In the rows, zero is written as 128.
Here are made-up nodes, facts about them, and rows of numbers that follow some of those facts. Name the node behind each unnamed row.

Facts:
Z612 | stavin Z729, Z100 | sobridri b
Z699 | stavin Z158 | sobridri a
Z114 | stavin Z7 | sobridri b
Z573 | sobridri a
Z967 | sobridri a
Z645 | stavin Z817, Z917 | sobridri a
Z363 | sobridri b
Z13 | stavin Z545, Z573 | sobridri c
Z175 | sobridri a
Z520 | stavin Z501 | sobridri a
Z917 | sobridri c
Z653 | stavin Z819 | sobridri a
Z552 | stavin Z545 | sobridri c
Z827 | sobridri c
Z972 | sobridri c
Z594 | stavin Z487 | sobridri a
Z170 | stavin Z165, Z251 | sobridri a
Z496 | sobridri a
Z801 | stavin Z296 | sobridri b
Z123 | stavin Z822, Z496 | sobridri c
Z461 | stavin Z352 | sobridri a
Z940 | sobridri a
Z330 | stavin Z52, Z967 | sobridri a
Z693 | stavin Z50 | sobridri a
Z173 | sobridri b
Z828 | sobridri a
Z937 | stavin Z945 | sobridri a
Z980 | stavin Z165, Z170 | sobridri c
Z772 | sobridri b
Z969 | stavin Z337 | sobridri b
Z251 | sobridri b
Z600 | stavin Z975 | sobridri c
Z28 | sobridri a
Z819 | stavin Z653 | sobridri b
Z810 | stavin Z822 | sobridri b
Z196 | stavin Z586 | sobridri b
Z970 | sobridri b
Z608 | sobridri c
Z698 | stavin Z393, Z695 | sobridri c
Z945 | sobridri c
Z158 | sobridri a
Z695 | stavin Z393 | sobridri c
Z586 | stavin Z584 | sobridri a
Z295 | stavin Z175 | sobridri a
Z245 | stavin Z989 | sobridri b
Z55 | sobridri a
Z393 | stavin Z132 | sobridri b
Z7 | sobridri a
Z298 | stavin Z139 | sobridri a
Z730 | stavin Z573 | sobridri c
Z63 | stavin Z772 | sobridri a
Z445 | sobridri b
Z328 | stavin Z886, Z778 | sobridri a
Z48 | stavin Z328, Z610 | sobridri a
Z668 | stavin Z573 | sobridri a
Z911 | sobridri c
Z291 | stavin Z653 | sobridri a
Z90 | stavin Z693, Z55 | sobridri b
Z132 | stavin Z698 | sobridri a
Z561 | stavin Z819 | sobridri b
Z464 | sobridri a
Z106 | stavin Z724 | sobridri a
Z370 | stavin Z600, Z520 | sobridri a
Z39 | stavin Z173 | sobridri a
Z976 | stavin Z778 | sobridri b
Z338 | stavin Z828, Z872 | sobridri a
Z37 | stavin Z573, Z668 | sobridri a
Z545 | stavin Z552 | sobridri b
Z724 | stavin Z798, Z940, Z106 | sobridri a
Z527 | sobridri a
Z778 | stavin Z610 | sobridri a
Z640 | stavin Z972 | sobridri b
Z388 | stavin Z608 | sobridri c
Z817 | stavin Z917 | sobridri a
Z798 | sobridri b
Z52 | sobridri a
Z487 | stavin Z911 | sobridri b
Z50 | stavin Z464, Z55 | sobridri b
Z352 | sobridri b
Z296 | sobridri a
Z872 | sobridri b
Z989 | stavin Z969, Z970, Z954, Z245 | sobridri c
Z886 | sobridri c
Z337 | stavin Z897 | sobridri a
Z401 | stavin Z970 | sobridri a
Z139 | sobridri c
Z165 | sobridri c
Z954 | stavin Z337 | sobridri a
Z729 | sobridri a
Z610 | sobridri c
Z736 | stavin Z487, Z363 | sobridri a
Z346 | stavin Z196, Z586 | sobridri a
Z584 | sobridri a
Z501 | stavin Z527, Z520 | sobridri b
Z975 | sobridri a
Z100 | sobridri b
Z897 | stavin Z970 | sobridri a
Z928 | stavin Z810 | sobridri b
Z822 | sobridri a

Some nodes and their rows:
Z158: [143 147 141 161 103 117 144 121 151 115 113  80  95  79 140 114 127 117
  72 131 123 121  83  85 125  87 130  93 142 103 133 168 137 117 133 154
 130 100]
Z989: [127 110 158 128 173 149 148  99 131 120 136 129 153 155 158 137 114 113
 118 151 141 104 151 137  95 145 129 141 113 136 130 121 125  74 119  89
 143 121]
Z967: [136 121 120 158 144 139 146 127 158 141 143  70  98 125 142 136 101 119
 126 114  87 137 157 123 107  98 154  93 135 134 172 156 110  91 108 138
 114  84]
Z653: [147 118 120 119 129 149 140 111 128 101 142 110 126 118 119 120  94  99
  77 121 105 111 118  88 114 101 151  85 128 150  72 134 104 124 106 149
 147 101]
Z970: [116 112 142 160 160 157 129 119 155 165 159  90 123 179 126 114 112 142
 123 158 139 170 122 152 113 117 166 141 137  82 147 142 125 110 111 120
 132  87]
Z668: [126 127 104 144 137 139 136 112 136 113 139 111 113 123 130 122 104 115
 108 121  88 109 147 117 131 124 152  88  98 153 101 133 112 129 110 140
 138 107]
Z90: [ 98  96 126 147 165 151 117 103 125 145 172 140 134 188 133 108  74 141
 101 167 122 166 129 153 121 172 146 124  81 107  63  72 116 122 124 129
 153 123]
Z501: [108 160 161 125 143 167 101 129 138 140 127 139 113 168 108  91 165 124
 123 150 124 145  94 144 131 114 187 120  90  89 119 123 111 167 125 102
 147 120]
Z594: [116 115 103 114 156 141 150  92  96 115 125 161 107 125 135 101 117 100
  94 128  98 117 155 116 133 139 140  95  66 141  99 121  90 125 109 138
 164 137]
Z917: [132 143 159 186 145 124 116 151 181 131 110 100 104 125 191 148 135 143
 126 165 141 110 145 125  98 155  88 147 107 111 157 122 187 103 163  87
 131 125]
Z801: [ 85 101 140 120 184 136 150  62  88 163 139 170 130 183 115  81 113 114
  85 161 136 177 117 141 129 150 142 128  71  67 106 115  82  87 125 139
 165 142]
Z940: [181 131 129 162 143 141 118 143 195 116 143  68  95 114 160 141 110 112
  80 116  92 124 132 101  74  66 142  82 165 123 132 133 111 124 120 167
 103  87]
Z586: [108 112  98 164 145 100 150 100 119 147 113 119  91 117 152  98 115 126
  77 142 125 125 164 108 134 149 103 119  82  93 147 160 121  93 121 155
 144 130]
Z337: [122 105 105 134 167 133 151 105 118 125 143 116 116 131 139 119  95 114
 102 117 100 127 167 120 122 122 137  93  97 136 126 138  99  93 111 147
 142 113]
Z328: [103 135 144 128 143 142 134 113 112 116 133 127 107 106 128 118 116 113
 135  97  81 154 137 124 144 103 166  54  85 128 134 121  90  89 135 116
 136 121]
Z736: [116 118 105 116 156 133 148  97  95 110 117 152 114 130 136 107 118 109
  91 127  97 113 160 117 134 141 134  87  71 143  86 128  84 121 101 133
 163 134]
Z363: [111 129 150 161 148 157 122 133 162 160 139  99 106 173 128 104 132 140
 118 157 140 159 109 143 118 110 168 141 120  73 160 145 130 124 117 122
 129  87]

Which node is each row?
No name comes twice in this set of rows, the named rows included.
[112 128  92 179 132 109 123 139 153 128 120 115  69 109 183 122  98 134
  98 130 104 123 173 106 127 158 100 103  74 126 109 108 143 130 148 143
 139 135] : Z817
[ 98 137 135 122 166 118 140 101 103 132  97 195 121 141 161  94 173 123
 102 167 143  84 164 125 132 194 104 173  27 117 120 131 149 121 130  72
 193 176] : Z388
[ 91 109 129 167 162 125 129 107 130 175 130 138 109 166 140  91 119 146
  86 179 153 172 131 125 132 154 125 153  85  53 127 122 134 110 136 144
 145 131] : Z196
[149 111 121 106 144 144 145  80 107  80 140 139 139 123 122 105 101  97
  74 129  92 106 124  92 121 122 147  73 104 166  32 110  81 123  99 153
 161 130] : Z291
[158 130 100 119 160 160 137 137 148 138 132  89 110 161 111 115 163  98
 121 114 101  93 192 156 105  82 204 135 122 156 180 211  95 154  43 124
 130  80] : Z175
[129 127 127 131 126 119 145  79  99  93 112 150 114  86 132  85 118 101
  50 141 113 110  96  63 132 124 116  82  98 125  56 124 112 120 125 166
 178 138] : Z699
[145 112  81  76 171 165 151  92 105 110 128 159 124 174 110  96 152  75
 108 122  87  74 208 147 114 124 192 123  69 161 101 158  69 162  33 136
 166 122] : Z295

Now the same nodes, written a new way:
Some nodes and their rows:
Z801: [143 128 127 157 137 102 134 114 162 141 113 126 124 139 159 162 131 122
 153 151 129 124 136 166 118 148 109 144 142 123 127 106 104 141 118 108
 130 126 117 143 124 133 130 146 120 115 123 162 121 114 137 104]
Z37: [140 116 126 135 150 120 116 123 200 154 136  93 125 151 155 133 115 122
 144 148 128 139 120 126 112 138 112 152 143 116 137 112 102 145  68  99
 144 120 111 118 134 122 127 142 114 145 131 160 139 118 140 136]
Z668: [138 104 136 145 146 121 110 115 178 151 139  93 133 144 155 119 113 114
 143 147 121 136 120 119 110 140 101 155 145 118 140 119  99 147  78 105
 145 122 110 109 136 129 128 140 112 139 130 159 135 115 137 135]
Z388: [143 133 120 142 131 118 121 113 158 143 121 124 108 122 154 166 124 149
 140 141 125 121 138 138 124 158 107 137 135  93 132 114  97 141 119  91
 127 124 118 145 131 140 131 135 103 122 126 162 132 135 125 101]
Z90: [142 130 106 157 116  91 129 126 177 138 123 116 117 152 150 178 142 119
 142 146 132 132 135 149 125 132 108 134 164 105 129 100 123 146 122  92
 143 127 129 128 121 113 111 159 138  99 137 166  98 124 145  92]
Z645: [144 124 112 142 135 113 121 120 156 148 123 126 115 148 164 133 114 139
 147 141 131 145 120 150 114 142 113 138 138 116 128 117 102 142 112 107
 141 125 122 139 127 126 122 144 115 144 130 165 124 142 131 119]
Z123: [136 139 134 126 147 128 107 100 108 137 141 132  96 144 157 153 127 153
 138 173 125 110 127 125 133 165 131 126 142 109 134 114 104 147 129  75
 133 129 122 172 136 137 139 144 107 119 115 168 134 166 134 101]
Z338: [143 124 112 143 135 113 120 119 154 149 123 126 116 148 164 133 114 138
 147 142 130 145 121 150 115 143 113 139 138 115 129 118 102 142 112 107
 141 126 122 139 128 127 123 144 115 143 130 164 124 141 131 120]
Z55: [135 100 112 166 102 104 101 111 117 138 139 117 129 146 155 115 119 119
 134 135 117 146 119 115 118 131  87 139 164 100 138 127 114 149 137 105
 155 131 132 102 128 121 107 152 130 112 141 165  93 143 133 105]
Z573: [133  86 150 159 140 122 100 102 149 147 143  91 147 135 154  99 109 102
 141 147 110 130 121 106 107 144  85 163 148 119 146 129  93 146  87 114
 145 124 107  94 140 138 131 136 110 131 128 156 131 109 133 135]
Z296: [138 106 126 158 127 114 110 106 119 144 128 125 130 138 164 110 110 126
 146 140 120 139 121 139 112 147  96 146 141 117 134 128  97 143 127 117
 141 129 121 123 130 136 125 141 113 134 128 162 119 136 128 118]
Z352: [140 113 138 168 131 103 127 104 135 137 116 126 135 131 159 145 128 112
 152 150 120 120 137 157 116 153  96 149 144 125 131 115  99 142 130 115
 130 129 116 132 126 141 133 143 118 107 122 161 117 111 133 103]
Z28: [140 114 121 152 130 114 113 112 133 146 127 124 125 142 163 118 112 132
 146 141 123 142 120 143 114 144 103 143 139 116 132 124  99 145 120 112
 141 128 121 129 128 131 124 142 114 137 129 163 121 136 130 119]
Z139: [140 117 131 154 124 119 113 102 129 139 124 125 118 115 154 148 121 139
 139 140 116 117 138 128 122 161  94 143 137  95 136 123  92 140 129  99
 126 127 117 134 133 147 132 133 101 115 124 160 128 131 121  99]
Z798: [142  99 135 175 133 102 128 104 138 139 105 134 132 133 162 150 124 114
 151 148 113 113 142 158 114 151  90 147 146 129 130 113  96 138 131 122
 133 125 115 133 130 152 135 143 120 115 121 158 114 119 129 101]
Z886: [139 127 133 158 131 123 131  96 137 144 123 122 129 129 162 149 150 140
 138 129 103 145 128 142 127 144  90 152 127  74 147 145 103 152 147  89
  94 123 119 153 128 158 140 147  94 113 135 169 141  94 126  98]
Z584: [139  82 118 167 138 113 106 110  96 150 110 135 118 132 167 124 112 136
 139 138  95 132 135 144 113 132  86 134 150 121 133 121  99 146 124 128
 147 121 122 143 128 151 130 137 130 154 127 155 118 139 123 112]

Name these rows:
No name comes twice in this set of rows, the named rows included.
[141 123 134 135 146 126 117 116 203 147 134  92 117 125 146 167 125 131
 137 147 122 115 137 113 121 153 105 149 141  94 140 110  97 143  75  83
 130 118 106 125 139 136 135 133 103 125 125 157 147 112 133 117] : Z730
[138 120 127 160 136 118 131 103 131 150 127 122 139 154 171 114 142 130
 145 130 107 171 111 155 118 128  95 156 129  95 145 150 110 156 144 104
 105 125 122 148 123 146 133 157 104 133 140 173 132  96 133 118] : Z778
[143 101 103 151 147 112 117 125 131 155 106 135 103 142 166 148 116 149
 141 139 106 139 135 157 115 127 104 127 147 119 127 110 106 145 108 117
 147 117 123 158 125 141 127 140 133 164 129 157 124 144 128 114] : Z346
[139 116 138 143 140 125 114 110 181 145 132  98 121 121 147 158 123 129
 137 145 118 115 138 113 121 156  99 150 140  95 141 115  94 143  88  89
 129 121 108 123 139 141 135 132 101 120 125 157 142 114 129 113] : Z552
[136 104 110 163 106 103 104 113 125 140 137 117 127 148 155 119 119 122
 135 135 120 147 120 118 118 131  91 138 162 101 137 125 114 148 134 104
 153 131 132 105 128 120 107 152 130 116 140 166  95 144 134 106] : Z464
[142 126 132 131 148 126 120 119 213 149 133  90 114 127 145 172 126 133
 137 148 124 117 137 115 122 152 109 149 140  94 139 107  98 143  69  81
 130 117 106 127 139 133 134 134 103 127 127 157 149 112 134 118] : Z13
[145 107 114 152 135 113 119 118 151 150 114 132 117 147 167 132 109 137
 145 139 120 137 125 147 112 141 103 138 140 120 129 118  99 139 116 115
 143 123 121 137 131 138 125 142 118 148 129 161 120 147 127 116] : Z724
[142 137 128 161 144 106 152 110 168 146 113 123 134 153 166 164 160 123
 152 141 115 151 127 180 123 132 106 154 132 103 138 128 114 152 136  98
  97 123 119 163 119 143 138 161 112 113 135 171 133  77 141 104] : Z976
[150 127 116 149 118 108 130 120 227 145 117 134 132 172 170 112  93 127
 154 146 142 124 105 137 109 160 109 160 125 128 130 127  92 120 118 106
 141 125 121 104 140 136 122 150  90 128 131 169 116 166 128 113] : Z170
[148 121 133 159 109 114 125 104 208 136 116 134 132 140 161 132 101 130
 146 144 129  96 124 118 117 178  93 161 125 107 136 131  83 119 134  97
 128 126 116 103 146 157 131 137  77 102 124 165 121 158 118  93] : Z165
[149 121 136 169 117  98 140 108 217 135 108 135 145 158 165 134 110 106
 159 154 135 100 122 150 111 168  98 166 132 136 130 120  90 120 131 111
 131 127 115 105 138 147 131 149  95  97 123 165 111 137 131  97] : Z251

Now the same nodes, written a new way:
Some rows with their names:
Z736: [116  97  50 101  79 194 120 118 118  82 140 108  83 153 138 120 118 103
 103 136  98 120 182  77 184 120 152 141 118 145]
Z827: [ 79 144 142 164 129 106 129 134 146 150 154 102 137 131 140 159 135 127
 171 114  97 143  84 149 109 137  99 113 165 164]
Z586: [ 98 116 133 121 133 126 127  94  90 107 112 138 109 101 136 134 164 155
 132 104 144 140 103 112 140 153 118 125 150 119]
Z337: [136 146 149  63 103 160 118 131  76 167 141 102 118 185 121  93 182 115
 112 121 122 105 187  84 150  34 122 163 120  71]
Z730: [106 163 108 169  97 106  93 167 176 165 183  79 169 217 186 119  55 111
 138 154  87  60 176 107 156 156  97 132 137 120]
Z980: [110 156 125 125 159 159 176 158 203 167 164 115 107 127 141 167  66 112
 131 163  77 123 128 130 112 119 118  81  92 181]
Z612: [199 121 108 111 162 150 169 151 187 134 115 153 133 137  95 138  59 114
 108 162 129 119 125 168 110 123 140 127  67 169]
Z698: [112 160 135 130 147 150 175 161 201 172 164 120 109 110 146 157  74 122
 127 150  83 126 130 133 108 111 113  79  93 177]
Z245: [182 122 152 101 144 115 142 128  96 167 111 119 159 191  69 131 168 123
 163 103 144 128  66 186 105  74  97 190 131 144]
Z911: [ 82 128 112 171  78 124 146 137 139 147 160 101 116  96 153 149 141 146
 162  71  93 155  72 146 127 125  87 114 153 205]
Z173: [206 134 138 127 130 121 167 164 175 154 117 165 142  92 113 107  84 143
  98 125 147 126 130 171 101 102 130 117  65 153]
Z897: [115 135 164  65 162 146 144  95  53 164 119 113 113 171 104 140 199 144
 151 109 140 120  87 112 137  87  94 163 144  98]
Z106: [ 98 114 128 120 138 129 127  93  90 106 112 137 110 107 134 138 161 151
 135 110 142 139 101 111 142 157 119 126 151 121]
Z28: [119 125 111 112  96 149 101 127 115 105 134 120 114 139 144 100 137 113
 100 140 119 117 199  82 156 112 153 130 128  90]
Z600: [120 165 173 178 150 125 112 150 149 145 139 109 148 135 151 172 165 120
 161 170 111 194 122 134  55 167  82  98 212 167]
Z693: [ 42 121 163  98 184  65 111  57 134  78  89 173 122 114 105 135 154 133
 152 111 118 116 131 147 131 133 144 112 140  77]
Z561: [198 120 109 111 156 148 170 150 188 133 114 155 131 129  97 136  63 117
 108 156 129 121 125 169 108 121 140 124  67 173]

Which node is each row?
No name comes twice in this set of rows, the named rows included.
[159 140 126 114 140 185  84 137 127  91 117 122 123 175 144 133 152  87
  96 226 125 166 237  63 102 156 141 118 179 101] : Z370
[130 135 129  59 123 175 117 125  87 148 140  97 112 206 112 112 164  98
 118 147 110 100 185  81 158  54 132 164 121  82] : Z401
[129 179 166  72 180 172 192 163 162 232 172  92 111 188 111 165 109 109
 146 157  79 103 113 130 107  43  87 118  85 153] : Z989
[178 123 127 169 125  64 113 132 127 142 112 139 192 165 135 114  94 163
 144 102 172  88  77 176 134 188  87 167 133 132] : Z545

Now the same nodes, written a new way:
Known rows:
Z346: [107  88 179 131 107 130 108  99 175 124  78 115 110 154 159 125 149  79
  89 111 146 103  88  89 134 122 111  72 139 137 147 146 122  87  94 173
  79 162]
Z48: [165 116 143 115 131 171  64 129 152 122 108 128  97 107 120 110 109 119
 126  93 126 137 124 166 122 132 152 146 171 143 140 128 183 116 137 140
  92 128]
Z330: [136 128 131 131 124 146 114 116 140 127 111 127 108 130 153 126 115 113
 119 115 148 117 130 135 132 128 125 137 129 137 147 147 136 133 110 132
 123 119]
Z196: [ 83  87 194 126 103  83 136 127 177 119  95 130 157 170  97 129 175 101
  83 125 120 126  80  45 128 128 115  19 132 135 111 106  86  34 154 174
  67 182]
Z819: [ 61 110 107 159 117 116  67  92  90  43 130 170 251 165 132 100  75 152
 146 112 119 145 196 135 200 181 114  74 172 109 116  96  85  71 175  72
 175 128]
Z90: [126 135 134 110 123 100 157 130 143 140 155 147 148 134 104 132 115 150
 141 147 135 148 163 102 133 137 146 115 122 167  92 108  98  92 178 116
 109 128]
Z114: [122 142 131 124 128 102 141 148 132 123 139 145 152 137  88 132 128 149
 125 130 121 148 139 106 126 135 136 107 120 138 111 106 104  97 178 119
 124 123]
Z989: [112 164 105  62 122  49 147  89  80 115 132  88 130 166 111 145 162 141
 116 105 103 122 147 154 109  67 112 124 163  97  94 111 175 181 119 143
 153 187]
Z401: [139 174 126 108 121 108 113 110 125 108 100 121  98 153 145 133 122 116
  96  86 158 112 144 147 125 101 116 129 137 115 145 141 154 159 110 140
 137 136]
Z743: [133 138 127 135 119 139 145 127 129 125 166 167 158 106 122 131 174 149
 142 116 132  86  78 175 136 138 111 107  87 118 110  99 122 162 123 102
  99 124]
Z972: [119 101 118 130 130 123 148 133 101 142 164 109 156 107 128 130 166 133
 146 161  89 132  99 133 111 119 126 148 136  87 101 113 135 156 105 132
 153 152]
Z139: [120 101 120 129 130 123 148 133 101 142 163 109 157 107 127 130 167 134
 145 161  89 131  99 133 111 117 127 147 135  87 101 112 135 155 104 132
 154 152]
Z296: [149 138 137 151 125 153 118 141 144 127 127 135 115 113 161 120 125 112
 115 126 154 119 114 135 125 131 127 148 116 106 145 140 127 147  99 133
 136 114]
Z917: [121 102 126 113 127 121 161 113 106 172 193 120 156  95 142 121 151 129
 160 193 116 130 140 129 120 118 144 155 135 115  73 114 126 149  93 129
 130 160]
Z55: [151 136 140 144 122 151 128 131 153 138 138 139 112 109 171 120 116 114
 127 140 163 121 130 132 128 133 132 154 117 123 132 142 123 144  97 130
 128 115]
Z175: [148 138 137 151 125 152 117 141 144 126 126 135 114 112 161 120 125 113
 116 126 154 120 114 134 125 131 126 147 117 105 146 140 128 145  99 134
 138 115]
Z798: [141 145 133 147 124 107 160 174 147 108 149 146 155 128 109 135 134 157
 130 133 119 152 110 104 118 144 129 126 108 114 111 102  96 113 178 115
 150 113]

Rows to name:
No name comes twice in this set of rows, the named rows included.
[140 118 136 107 118 141 137  86 161 153 135 130 100 126 176 127  93 118
 144 142 166 116 169 128 140 130 139 150 134 187 119 151 126 124 113 126
  94 123] : Z693
[103  83 190 136 103 129 109 100 181 123  74 115 113 155 162 123 158  70
  81 113 147  99  75  79 133 122 107  60 137 130 148 145 118  79  88 182
  74 170] : Z586
[106  80 106 106 130 110 131 105  87 149 137  94 149 131 111 135 167 144
 143 150  83 125 119 132 121 104 124 153 137 127 106 127 136 135 116 123
 128 144] : Z600
[129 202 126  77 121  42 151 123 122 106 131 135 131 172  87 138 126 157
 105 100 145 141 177 122 123  94 129  97 136 133  93 100 131 128 178 127
 131 153] : Z969
[ 41 127  99  98 135 168 185 144 116 155 146 117 170 116  45 238  67 148
  80  72 102 169 177 127  60 179 147  52  85  94 118 177 118  96 164 134
  97  77] : Z545
[130  82  99 128 133 120  49 117  81 157  55 101 113 165 106 117 177 166
  84 120 147  98 141 129 146  70 114 214  73 168 165 184 108  91 101  94
  86  47] : Z520
[130 133 138 102 120  99 169 122 153 151 170 151 147 129 117 131 105 152
 150 163 146 147 177  99 134 138 152 123 122 183  79 111  92  91 175 113
 101 128] : Z50
[137 193 132 128 125  75 146 170 120 105 145 150 152 140  90 129 144 149
  99 113 139 146 133 117 114 113 127 109 113  82 107  96 113 133 164 127
 157 133] : Z970
[177 109 148 107 133 184  44 133 157 120 105 129  93  96 106 104 108 122
 129  81 118 145 120 181 117 134 163 150 189 147 137 121 204 107 149 144
  77 132] : Z328
[127  98 123 125 132 130 134 139 105 139 163 109 154  98 118 124 165 134
 147 154  83 138  96 144 109 118 134 151 147  87 100 107 150 150 111 135
 145 156] : Z886
[141  93 128 119 135 143 111 145 110 137 161 111 149  87 104 117 165 137
 149 145  74 147  93 158 104 121 146 154 167  88  96  99 171 143 123 137
 133 158] : Z610
[121 163 122 166 219 141 129 150 135 105  61  79  28 131 123  87  86 160
 180 194 107 120 147 147 181 139 104  43 100 158 175 159 170 144  76 109
  99 139] : Z668
[125 154 124 156 193 141 124 139 135 111  73  94  48 132 130  98  94 148
 165 173 119 119 144 143 169 137 110  67 108 153 168 156 161 141  85 116
 104 134] : Z37
[123 177 126  98 124  65 143 135 121 107 127 137 140 162  81 138 130 153
 107 103 131 143 156 117 122 110 128  99 130 130 107 104 124 115 181 126
 131 140] : Z245

